Here is a tiny trained network, its code and every weight. The questions are about switching its units off for an input and a class, where a switched-off unit gives its printed mean instead of its output.

import numpy as np


def w(rows, s, z=0):
    codes = np.array(rows[::2]) - 128.0
    scale = np.full(codes.shape[1], s)
    scale[-1] = z or s
    return codes * scale


def f(y):
    return np.maximum(y, 0)


def log_softmax(a):
    a = a - a.max(-1, keepdims=True)
    return a - np.log(np.exp(a).sum(-1, keepdims=True))


def net(x, mask):
    res = np.array(x, float).reshape(1, 3) / 4 @ E
    y = f(res @ A[0][:, :-1].T + A[0][:, -1])
    res = res + np.where(mask, y, B[0][:, -1]) @ B[0][:, :-1]
    return log_softmax(res[-1] @ U[:, :-1].T + U[:, -1])


A, B = {}, {}
E = w([
[83,100,133,193,110,111,141,109,156,109],'x0',
[109,46,63,88,245,111,59,167,174,136],'x1',
[131,76,101,179,90,165,83,202,22,169],'x2',
],0.011)
A[0] = w([
[101,138,131,161,127,160,126,196,46,200,176],'N0',
[190,165,131,88,183,113,171,75,144,56,245],'N1',
[140,155,177,170,82,160,138,159,136,124,26],'N2',
[134,112,107,172,127,170,111,142,66,180,30],'N3',
[72,47,129,117,254,114,115,166,185,181,22],'N4',
[192,195,84,66,119,144,119,178,128,177,164],'N5',
[137,69,150,170,134,177,157,83,174,162,85],'N6',
[201,108,72,164,102,133,94,160,84,197,120],'N7',
[150,192,125,158,65,171,209,102,136,131,4],'N8',
[152,145,217,99,126,148,106,121,95,158,74],'N9',
[158,105,117,90,195,184,36,143,151,135,238],'N10',
],0.0085,0.0026)
B[0] = w([
[114,192,60,174,139,118,150,127,210,81,245],'N0',
[123,155,138,196,168,159,136,246,185,189,227],'N1',
[174,119,111,99,35,147,90,178,96,90,186],'N2',
[82,184,143,104,128,149,60,155,184,188,204],'N3',
[161,134,245,180,81,164,24,138,73,132,254],'N4',
[181,100,133,255,109,154,137,139,123,151,186],'N5',
[136,107,155,223,119,114,134,194,144,70,151],'N6',
[166,217,106,157,97,158,103,181,185,153,225],'N7',
[193,157,163,117,63,118,90,107,103,88,226],'N8',
[253,48,178,124,95,72,121,95,43,105,164],'N9',
[159,131,223,175,34,210,134,138,80,123,235],'N10',
],0.0074,0.0098)
U = w([
[160,102,191,91,38,126,47,70,53,100,3],'0',
[89,241,79,152,144,146,129,143,254,193,129],'1',
[149,103,115,209,95,163,177,105,124,161,253],'2',
[111,140,80,102,137,214,148,88,111,114,193],'3',
[62,79,13,77,195,108,180,43,127,168,3],'4',
],0.006,0.0026)

Each question gives the input, the list of numbers given to net, and the class t.
The units are the neurons (one row each of A and B). Each row of codes is followed by its name. A weight is (code - 128) times the scale printed after its matrix; where a second scale follows, it is the last column's (A, B and U).
mask holds one flag per neuron, in row order. A switched-off neuron (its flag False) gives its mean, the last column of its row in B, instead of its output. The means were averaged over made-up inputs and are rounded, as every weight is.
A unit's drop is (log p(t) with every unit on - log p(t) with that unit switched off) / (log p(t) with every unit on - log p(t) with every unit switched off).
The circuit of an input: a set's keep is (log p(t) with only the set's units on - log p(t) with every unit switched off) / (log p(t) with every unit on - log p(t) with every unit switched off). Starting from all 11 units, units are removed one at a time, each time the one whose removal leaves the highest keep (on an exact tie, the one counted first), for as long as the keep stays at least 0.8.
circuit, biggest first: the units of the circuit, biggest drop first
k most important neurons: the k neurons with the biggest drops, biggest first
drop of u: that unit's drop, to one decimal
input [-3,6,7], class 1: circuit, biggest first : (N7)
input [-7,-2,-1], class 2: circuit, biggest first : (N5 N4 N3)
input [-6,-4,7], class 1: circuit, biggest first : (N0 N7)
input [-3,-6,7], class 1: 4 most important neurons : (N0 N7 N3 N4)
input [-7,-6,-6], class 2: circuit, biggest first : (N1 N5 N9)
input [7,-7,-5], class 0: 2 most important neurons : (N8 N0)
input [6,-7,-6], class 0: 4 most important neurons : (N8 N0 N2 N7)
input [3,5,3], class 0: 3 most important neurons : (N4 N1 N10)
input [6,-8,-6], class 0: 4 most important neurons : (N8 N0 N2 N7)
input [-1,4,-4], class 0: 2 most important neurons : (N4 N0)
input [-8,0,-6], class 2: 2 most important neurons : (N5 N0)
input [2,5,6], class 1: drop of N10 : -0.4
input [0,6,-1], class 0: drop of N4 : 0.3
input [6,-6,-1], class 0: most important neuron : (N8)
input [-6,3,-3], class 2: drop of N10 : 0.2
input [1,-2,2], class 3: drop of N7 : 0.1
